Each row is followed by its class. Each block has new classes.
  2  -6 -14  13  -1  -5  -9   6 -11  -3  -4   6   1  11  -2  -7   4  -3  -8  -5   3  -2 -18   2   5  10  16  -6   6   0
<71>
  3 -18  -8   3  -2   0  -1  -3   1  -5   3  -4   3   6  -5   2   5  -4 -14  -3  -4  -7 -20  16  12  11  16   4  -1   1
<59>
 -4 -25 -26  15  15  18   2  -4   3   2  -5  -9  -7  12  -1  -5   3  -5  -2   4   7 -15 -11  18  -1  14 -10   2   7   2
<61>
 -1 -24  -3   8  -2   6  22  -2   3   3  -6  -4  -8  11   5  -1   0  -1 -10  -1  -2 -11 -25  32  41   4   1  16 -11  -1
<60>
 -2 -29   3  14   0  11   6  -4  -4  -5   2  -5   2   1   6  -7  -4   1 -18  -3 -12  -6 -30  15  25  11   8  21  -9  -4
<58>
 -1   0 -11  -6   0  -3   5  -4   2 -11  -8  -9  -1  10  -1  -5  -4   3  17  -3  -1  -2   3   7  -5   0 -12 -24  -2   0
<58>
-10  -7 -23   7   5   9   4  -3 -10 -15  -6 -11   3   2  -2 -10   2  -4   1  -6   4  -4  14  22  -4   7  29 -13  16   1
<58>
  9  -5  -7   7  -7   6  -1  20  -5  -5   1   1   1   3  -2  -4  -1  -9  -1  -4  -2   1   3   9 -17   1  13  -7   4   6
<59>
 -3   8  37 -18 -20  -7 -17 -14   9  -9  -1  16 -10   2  16   3  -1 -22 -44  -5 -10  46   4  50  49 -24   8  50  -5   7
<60>
  8 -12  -3  14   0   3   0  -9   2  -4   6   0  -6   0   3  -2   1  -3  -8   2   3  -7  -5  11  18   1 -12  12   0 -13
<65>
 27   2  12  -1  23  -9   1   6   2  -1  -5   6 -12  -5   1   5  -3   1  -3 -16  -3  -2  -7  -6  19  -7  21   0  14  -2
<61>
 8 -4 10  2 -3 17  2 -2 -1 -8 -2  2  3  7  3 -6  2  8 -3  5 -3  2 28 10 23 -1  4 34  3 -3
<60>
  3 -10 -13   8   1 -11  -6  16  -6   2  -6  -2  -3   4  -5  -4   1 -15   3  -8 -13  -1 -21  13  -5   8  17  -3  14  -1
<61>
  5 -50  -9  19  -6   0   1 -10   6   2   0 -20   8  12  -6  -2   4   1 -32  -4   5 -13 -50  21  50  18  21  41 -20  -5
<58>
  3 -31   5  15   6   8   0  -4  -4   3   5  -7 -14   6   3  -4  10   1  -9  -6   1  -8 -31   8   0  14   0   9 -11  -7
<71>
 -9  -9  -3   1   0  -7  -1  -4  -2  -1   3  -2  -1   1   2  -4  -6  -1  -5  -2  -5  -2 -10  19   7  -8  24  -4   2  -5
<59>
  1 -22 -14  22  -2  -6  -2   0   0  -2  -6 -12  -7   3  -2 -11  -3  -5  -2  -3   3  -7 -30  21  16  27   1   6 -10  -2
<61>

Each row is followed by its class. Each block has new classes.
  9  -2  12   4   4   0   6   5  -3  -3  -7 -32   2 -11  10  16   7   0   4   4   3  -7  -7   8 -17 -18  22  25 -38   3
<84>
  0   8   8 -14   4  -7  -2   2   5   1 -10  -6   0 -17  -4 -12   2  -8 -17   4   2   5  -5   8 -18   0   8  19 -18  -7
<79>
 12   4   0  -3  -6   6  -1   1  -3   0  -3   3  -9  10  -3 -23   2  -1   3  -1   0  -4  -1   2   6   9   3   1  -5   0
<82>
-20   3  -9  -3  -6  -4   1   1   4   1  -5   7  14 -10   7   5  -2   3 -16  -3  -5  -1   5  -5   0   1   5   5  -1 -21
<81>
 -1  13  -1 -20  -3  -6   1   5   0   3  -4  -4  -3   3  -5  -5   0   2 -12  -7  -2   4   2  -4   1   7   4  12  -3  11
<82>
-11  -4 -22  12  -1  21  -4   0   0   3  -9  -3  42 -18  -4  15  -9   3  13   5   3  18  14   8  -5  11   3   4  -7   7
<84>
  5  -3   2   5   6  -4  -5   0  -3   0   5 -23  -2  -4  -3  25 -11  -3   7   2   5   3  -4  -1  -4 -12  -8 -13  -3  -7
<82>
  2  10   2 -11   1 -14   3   5   6   3  -8  -5  26 -18  -9 -12  13  11 -13  -1  -1  11  -5  10 -17   0   3  22 -17 -13
<79>
 -1   1   4 -10  -4   1  -3  -8   2  -3   0  -1 -13  11   0 -22   3   0   5   0  -1  -2  -2   4   6   3   2   0   0  -3
<82>
  8  -1   3   5   5   1   3  -7   0   4   4 -17  -5  -7  -3  21  -4  -5   1   0   5  -4  -3   0  -4  -7 -11 -13  -4  -6
<82>
  7   1   1   3   1  -2   6   2  -7  -7  10   4  -1   4  -1  -1  12   1   6   7  -1  -8   1   0   9   5  -5 -11   0   0
<81>
 -2   6   6 -15   5 -10   6   2   4   1 -10  -3 -14 -15  -5 -20   3   1 -16  -2   0   8  -2   4 -16   3  15  18 -15 -15
<79>
 -2  -2 -10  -2   1  29   2  -4   1  -2   3  17  31  -1   5  -1   0  -1  -3   3  -5  -6  -1  -3   6   9  -7 -16   8  -3
<81>
-11  -1   6   2  -6  -3   7  -2 -10   5 -14 -19  34 -24   5  10   2   9   1   3  -6   7   4  -4 -17 -14  22  41 -25  -1
<84>
-13   1  -4   4   0  -2   7   7   1   0 -17 -25  38 -21   5  11   0   2   9  -1  -3  23  11   1 -17  -6  14  36 -24   0
<84>
 -7   3 -17   4   0  -5  -2   0  -4  16  -5 -17  40 -19  -4  16  -8   5  10  -1  -4  16  11  -2   1  14  -6  20 -10   1
<84>
  4   2   9   0   1   3  -7  -6  -6   0   6 -12 -30   4   0  -9 -12   0  11  -2   2   1  -6   3  -2 -12  -7   8  -7  -4
<81>
  4  -7   6 -13   1  -8   0   6   8   4  -4  -2 -12 -13  -7 -10   4  -1 -23   3  -2   9  -6   7 -18  -2   2  28 -17  -8
<79>
  4  19  10   1   1  -7   2  11  -3   2  -4 -15 -16   2   6   4   0  -1  -1   1   4   4   0   5  12  -5   2  16  -3   2
<81>
 -2   5  10  -8   2  -8   0   8  -4   0  -6  -2 -11  -3  -2 -12   6  10  -8   3   2  11   4   1  -8   5  19  16  -7  -4
<79>
 -1  -2  -3  14  -1   2  -1   1  -5   5  -6  -8  15  -6 -12  19  -7  -1  18   1   6   4  -3  10  25   2  -3 -32  12  13
<84>
 -1   5   3   6  -3  -7  -6  10   0   0  -6   4 -11   0   0   4  -1  -3  -1   4  -4   3  -2   6  -4 -10   8  16  -8  19
<79>
 -1  -3  14   2   7  -2  -3   4  -2   5   7 -30 -24 -10   8  16   0 -10   2  -3  11  -9  -8 -11  -9 -29  14  16 -23   8
<84>
  0  -6  -7   2   0  11  -1 -20   1  -1   4  19  22  -5   0  -3  -1   1  -4   2  -4  -3   1  -2   6   4  -5 -19   6  -3
<81>
  0   7   4   3  -3  -7  -1   2   2   5 -14  -5 -24  -5 -15 -17   5   4 -14  -3  -5   8  -5   5  -3   1   9  16  -3  -6
<79>
 -2   2  -1  -2  -3  -1  -1  12  -6  -3  -7  -2  -7   8   0 -18 -10   7   3  -2   9  -3   3  11   5   7   3   5  -7 -19
<82>
 -4  -5 -11   8  -4 -11  -3   6  -9   2 -14  -9  37  -6  -6  22  -6  -4  20   4  -4  16   8   2  11  18  13  -2   0   4
<84>
  5   4   4   3  -3  -1   0   4  -3   2  -9  -8   4  11   6  11  -2  -3  -4   5  -3  -4   1   8  -9 -11   9  26 -14   0
<79>
 -5 -13   2  -3  -3   1  -8   9  -2   4   1   8  -7   9   2 -11   7   0   6   2  -3  -1   2  -5   4   3   4   6   2   0
<82>
 -2   4   5   9   0 -14   1  -1   4   2  -3  -5 -12  -7  -2   0   2  -1  -7   5   4   2  -3   8  -7  -7   7  13  -1   6
<81>
  3  -2   5  -5  -5  -5   5   0   2  -5  -7  -6   2 -18   1  16   3   2 -11   1   0   1 -10  14 -16 -10   0  29 -21   8
<79>
  4   0  -2   7   1   3   5  -1   1  -9   4 -18 -16 -14  -2  26  -2  -4   6  -5   4   0   6  -5  -9 -12  -8  -1   8   1
<82>
  2   6   8   8  -3  -5  -1   6  14   6  -9  -7  -1  -2   1   1  12  -2  -3  -6  -5   2  -7   9  -4  -8   1  24 -16   7
<79>
  6   5   5   6   2   7  15   0   1   3 -12   5 -15  10 -11 -23  -2  -7   4  -1  -4  -2   0  -1   7   6   0  -1   1  -7
<82>
  0   1   5   2   6  -8   4   4   0   4  -2 -13 -17  -4  -1   4  -3  -2 -16   1   7   4  -2  -1 -10  -3   2  14  -6   8
<81>
-1  2 -2  1  7  0 -3  2 -5  5 -4 -3  1 -6 -3 -7 -1  1  5 -3  4  5  0  0 -2 -5  3 11  2  4
<82>
  1  -5   7   9   2  -1  -1   6  -3   0 -11  -5  -4  -9   1  12  -9   3  -1   2   2  -2   2   7 -10  -8   9  20 -14   6
<79>
  3   3   7  -4   3  -5  38   5   3   4  -7  -6   2 -12   3  12  -5   1 -10   1  -5   4  -6  12 -16 -16  -2  32 -21  -2
<79>
  1   7   3  -6  -3 -10   1   5  10   2  -1  -7 -13   1  -4 -13   6  -1  -5   2  10  14   1   2  -8   5  17  12  -9   4
<79>

Each row is followed by its class.
  5  -6  -4  -3   9  22  -5   0   0   5  14   7   2 -11  11  -7  -2   2   0  -2  -2   4   4  -3  -3 -18  -5   1  -9  -2
J959
 13  10 -10  -7  17  19  -9  12  -9   4   8   7  -1  41 -13  -9   9  -7   3  -6 -15  17 -15   1  -9 -23 -28  -2 -18  32
J959
  6 -17  -2  -6   1  18 -10  17 -12   3   1   2   4  14   6  -2   5  -3  10   8  -5  12  -6  -2  -3 -22  -2   2  -8   1
J361
-11  -1   5   0  10  -1   0  20   2   4   6  -1  -5   5   5  -6  -6  14   8  -5 -11   8   4   6  -8   9   6   8   0  17
J361
-56 -16  -8   4   8  15  13   6 -18  -9  28  11   2  -6  -1   3   4 -19  -2   6   5  10 -10  -9  -3 -24  -3   0  -9  31
J440
  4 -16   7   2  -5   9 -11   6 -10   6   8   2   5 -16   8  -6   4   1  11  14   6   9  -3   5  56 -20  -3  15  -7  -1
J718
  4  -9  -6  -2   2   7  -4  -9 -13   7  21   5   6 -19   5   0   6 -12   0   4   9  10   3  -1   0 -13  -7  -3  -5  21
J361
 -8 -11  -6  10   6  18  -1   9 -44   0  16   1   3  14   0  -2   5  -2   2  -2  -2   9   1  -6  -1 -16  -6   0 -11   6
J440
  4  -3  -4   1   1   9  -6  -5  -1  -1  22   4  10 -54   4  -7 -11  -5   0   7   0   8   2   7  -2   0 -24   9   4   8
J440
  8 -17 -10  -2   4  14  -3   5  -6  -2  16  11 -14  -4  -2 -10   2  -9  -1   3  -1  13   0   6   5 -18  -2  -1  -9   3
J440
-11 -34  -3  -5  29   8  -2  12 -27   6  14   9  10  -1  -1  -3  -2 -14   4   5   3  27  -4  -5  -9 -15   1  10 -17  54
J937
  8 -18  -4  -2  -6  15   4  -8 -12   2   6   5   1 -22   1  -8   1  -6  -2  18   8   7   1  -3 -32 -15  12   9   2  -2
J959
 20  10  -9   3  16  12 -10   0  -3   2  22   5   8  -5   1  -4   1 -10  -3   0   4  22   1  -2   7 -17 -24   2 -12  27
J959
 18  10 -10  -7  11  12  -7   9 -17   3  10  -1   3   0  -9  -3  -2 -11   1   8   8  22  -4  10   1 -32 -13   1 -12   9
J440
  1  11  -5   2  24  11  -9  12  -2   7  15   6  -1  27   0  -2   2 -15  -2   3 -16  17   0   4 -11 -19 -33   8 -21  36
J937
  9  18  -3  -6  21  13  -6   4 -10 -10  35  12   5  15 -18 -11   6 -10  -5  -3 -16  25  -2  -2   3  -1 -43  10 -25  46
J718
  8  -7  -7  -8  13  20  -3   9 -17   4  12   6  -5  18  -1 -16  -3  -6  -1   0 -10  12 -10  12 -11 -26 -24   8 -12  28
J361
 -3  -7  -8  -7   4   9   4  -1 -12  -7  26   4  15 -26  14 -12   6 -15   1  10  -5  19  -5   0   1  -8   4   0   1  24
J361
  7  -4  -8 -12  14  10  -3  14 -21  -2   0  -5   0   0  -6 -10   6 -14   1   7   7  19 -13  -1   0 -28 -12   0 -12  30
J959
  2 -19   1  -7   5  22   6   8  -9   4  26  16   4  -5   1 -10   3  -3   2  10  -9  19  -6  -6   0 -16  -4  15 -17  19
J937
 11   7 -11  -4  20  14  -5   1 -14 -25  28   0   9  10   5 -13   0  -7  -9   0  -5  19  -5   2  -1 -14 -33  -2 -20  43
J440
  8   9 -16   0  15  17  -7   4  -1  13  27   8  -5  32  -3  -4   4  -9   4  -5 -29  20  -8   2  -4  -6 -43  -4 -30  50
J718
